Below is a small trained network, with its code and all its weights. Each question gives an input and a class and asks what happens when units are switched off, that is, made to give their printed mean instead of their output.

import numpy as np


def w(rows, s, z=0):
    codes = np.array(rows[::2]) - 128.0
    scale = np.full(codes.shape[1], s)
    scale[-1] = z or s
    return codes * scale


def f(y):
    return np.maximum(y, 0)


def log_softmax(a):
    a = a - a.max(-1, keepdims=True)
    return a - np.log(np.exp(a).sum(-1, keepdims=True))


def net(x, mask):
    res = np.array(x, float).reshape(1, 8) / 4 @ E
    y = f(res @ A[0][:, :-1].T + A[0][:, -1])
    res = res + np.where(mask, y, B[0][:, -1]) @ B[0][:, :-1]
    return log_softmax(res[-1] @ U[:, :-1].T + U[:, -1])


A, B = {}, {}
E = w([
[101,172,42,138,174,47,81,212,83,117,151,123],'x0',
[136,129,163,158,66,80,5,176,230,90,122,190],'x1',
[187,216,115,104,166,120,159,96,83,47,120,91],'x2',
[131,55,95,172,115,169,73,140,145,67,36,247],'x3',
[145,140,134,100,148,206,127,254,81,110,141,154],'x4',
[197,121,80,150,24,148,134,141,63,232,207,153],'x5',
[222,54,95,206,83,195,162,141,24,131,109,69],'x6',
[120,111,157,148,41,71,121,199,126,116,188,153],'x7',
],0.0087)
A[0] = w([
[48,187,117,81,227,46,125,58,166,132,118,153,164],'N0',
[152,89,108,157,115,220,142,51,108,191,104,109,66],'N1',
[86,153,202,61,187,167,153,108,187,151,135,126,112],'N2',
[236,107,90,150,59,200,168,97,26,130,148,170,121],'N3',
[144,161,211,17,154,197,200,120,171,182,99,152,111],'N4',
[63,199,82,85,175,80,157,73,203,143,99,131,175],'N5',
[116,162,146,95,206,91,216,151,87,129,154,51,69],'N6',
[145,168,52,104,239,161,81,208,118,43,68,182,130],'N7',
[126,110,155,119,57,101,160,90,131,176,169,100,108],'N8',
[158,230,117,104,101,71,100,135,122,141,241,110,142],'N9',
[106,59,90,159,59,151,87,227,115,217,155,245,189],'N10',
[110,107,179,99,140,194,190,82,155,165,138,123,2],'N11',
[195,136,85,114,132,176,199,114,1,150,107,77,122],'N12',
[138,151,125,118,192,106,135,32,136,133,97,80,23],'N13',
],0.008,0.0044)
B[0] = w([
[62,49,125,153,113,218,121,31,31,77,195,64,229],'N0',
[126,167,184,144,56,63,111,134,140,22,128,152,188],'N1',
[69,167,167,94,103,79,33,109,113,76,151,168,200],'N2',
[188,47,163,200,41,175,210,114,128,48,197,148,205],'N3',
[134,220,159,121,105,96,69,179,81,49,154,187,197],'N4',
[96,52,122,122,127,169,49,45,91,107,209,104,214],'N5',
[21,86,168,110,68,97,30,37,146,66,166,163,196],'N6',
[111,174,41,186,228,179,109,103,93,37,20,67,215],'N7',
[145,163,72,143,210,181,138,174,124,148,85,101,177],'N8',
[145,202,140,77,125,75,154,210,147,198,168,199,200],'N9',
[85,58,156,33,113,79,93,93,202,251,163,107,248],'N10',
[82,195,137,121,138,122,99,123,79,47,109,119,172],'N11',
[253,129,115,240,113,178,205,151,94,106,185,108,212],'N12',
[74,74,68,59,170,127,101,133,104,254,152,106,181],'N13',
],0.0068,0.015)
U = w([
[187,138,103,168,142,164,212,144,97,123,128,102,86],'0',
[125,114,158,133,73,117,109,119,156,82,144,158,129],'1',
[143,135,124,144,154,121,104,135,216,132,9,164,242],'2',
[144,226,128,77,121,81,140,179,146,211,158,145,208],'3',
[105,163,118,117,171,137,110,127,97,92,122,116,8],'4',
[114,70,118,101,128,142,121,114,130,198,154,108,123],'5',
],0.015,0.0012)

Each question gives the input, the list of numbers given to net, and the class t.
The units are the neurons (one row each of A and B). Each row of codes is followed by its name. A weight is (code - 128) times the scale printed after its matrix; where a second scale follows, it is the last column's (A, B and U).
mask holds one flag per neuron, in row order. A switched-off neuron (its flag False) gives its mean, the last column of its row in B, instead of its output. The means were averaged over made-up inputs and are rounded, as every weight is.
A unit's drop is (log p(t) with every unit on - log p(t) with that unit switched off) / (log p(t) with every unit on - log p(t) with every unit switched off).
The circuit of an input: a set's keep is (log p(t) with only the set's units on - log p(t) with every unit switched off) / (log p(t) with every unit on - log p(t) with every unit switched off). Starting from the 12 units with the biggest drops (on a tie, the unit counted first), units are removed one at a time, each time the one whose removal leaves the highest keep (on an exact tie, the one counted first), for as long as the keep stays at least 0.8.
units of the circuit, in order: the units of the circuit, biggest drop first
most important unit: the unit with the biggest drop
top k neurons: the k neurons with the biggest drops, biggest first
drop of u: that unit's drop, to one decimal
input [4,-6,2,-1,-1,5,-1,-3], class 0: units of the circuit, in order -> [N12]
input [-2,-1,-4,-6,-2,-3,-1,3], class 4: units of the circuit, in order -> [N10, N3]
input [-8,0,5,-1,-4,-4,-2,2], class 4: units of the circuit, in order -> [N3, N10]
input [-2,-5,-6,-8,8,-4,-4,4], class 1: top 2 neurons -> [N6, N7]
input [-8,-8,0,-3,0,1,-7,-6], class 4: top 2 neurons -> [N11, N13]
input [-4,-7,5,4,-7,-7,1,8], class 5: top 2 neurons -> [N13, N7]
input [0,8,-8,7,3,2,-5,-6], class 2: top 4 neurons -> [N7, N0, N5, N13]
input [0,-7,-6,5,-5,2,-4,-8], class 4: top 3 neurons -> [N10, N1, N11]
input [5,-6,-6,0,6,4,7,3], class 0: top 2 neurons -> [N12, N3]
input [-5,8,8,6,5,-1,-5,-2], class 4: top 2 neurons -> [N7, N10]
input [-1,-2,-6,1,-4,5,6,3], class 1: top 4 neurons -> [N1, N10, N3, N7]
input [-2,-3,4,-6,0,4,-1,-7], class 1: top 2 neurons -> [N6, N7]
input [6,5,2,8,6,8,2,-4], class 5: top 2 neurons -> [N10, N3]
input [5,0,1,-7,-5,3,0,1], class 3: units of the circuit, in order -> [N9]
input [-2,3,-4,-2,7,6,2,7], class 5: top 2 neurons -> [N10, N3]
input [-4,0,-7,0,-7,1,7,-2], class 1: top 2 neurons -> [N1, N7]
input [-5,2,-4,-5,-6,7,5,-3], class 0: drop of N8 -> 0.2
input [-8,6,3,-2,-1,8,-1,3], class 3: drop of N8 -> 0.1
input [-4,6,8,-7,6,6,5,6], class 0: drop of N3 -> 1.3
input [-3,3,-8,4,-6,-2,-6,-3], class 5: most important unit -> N1
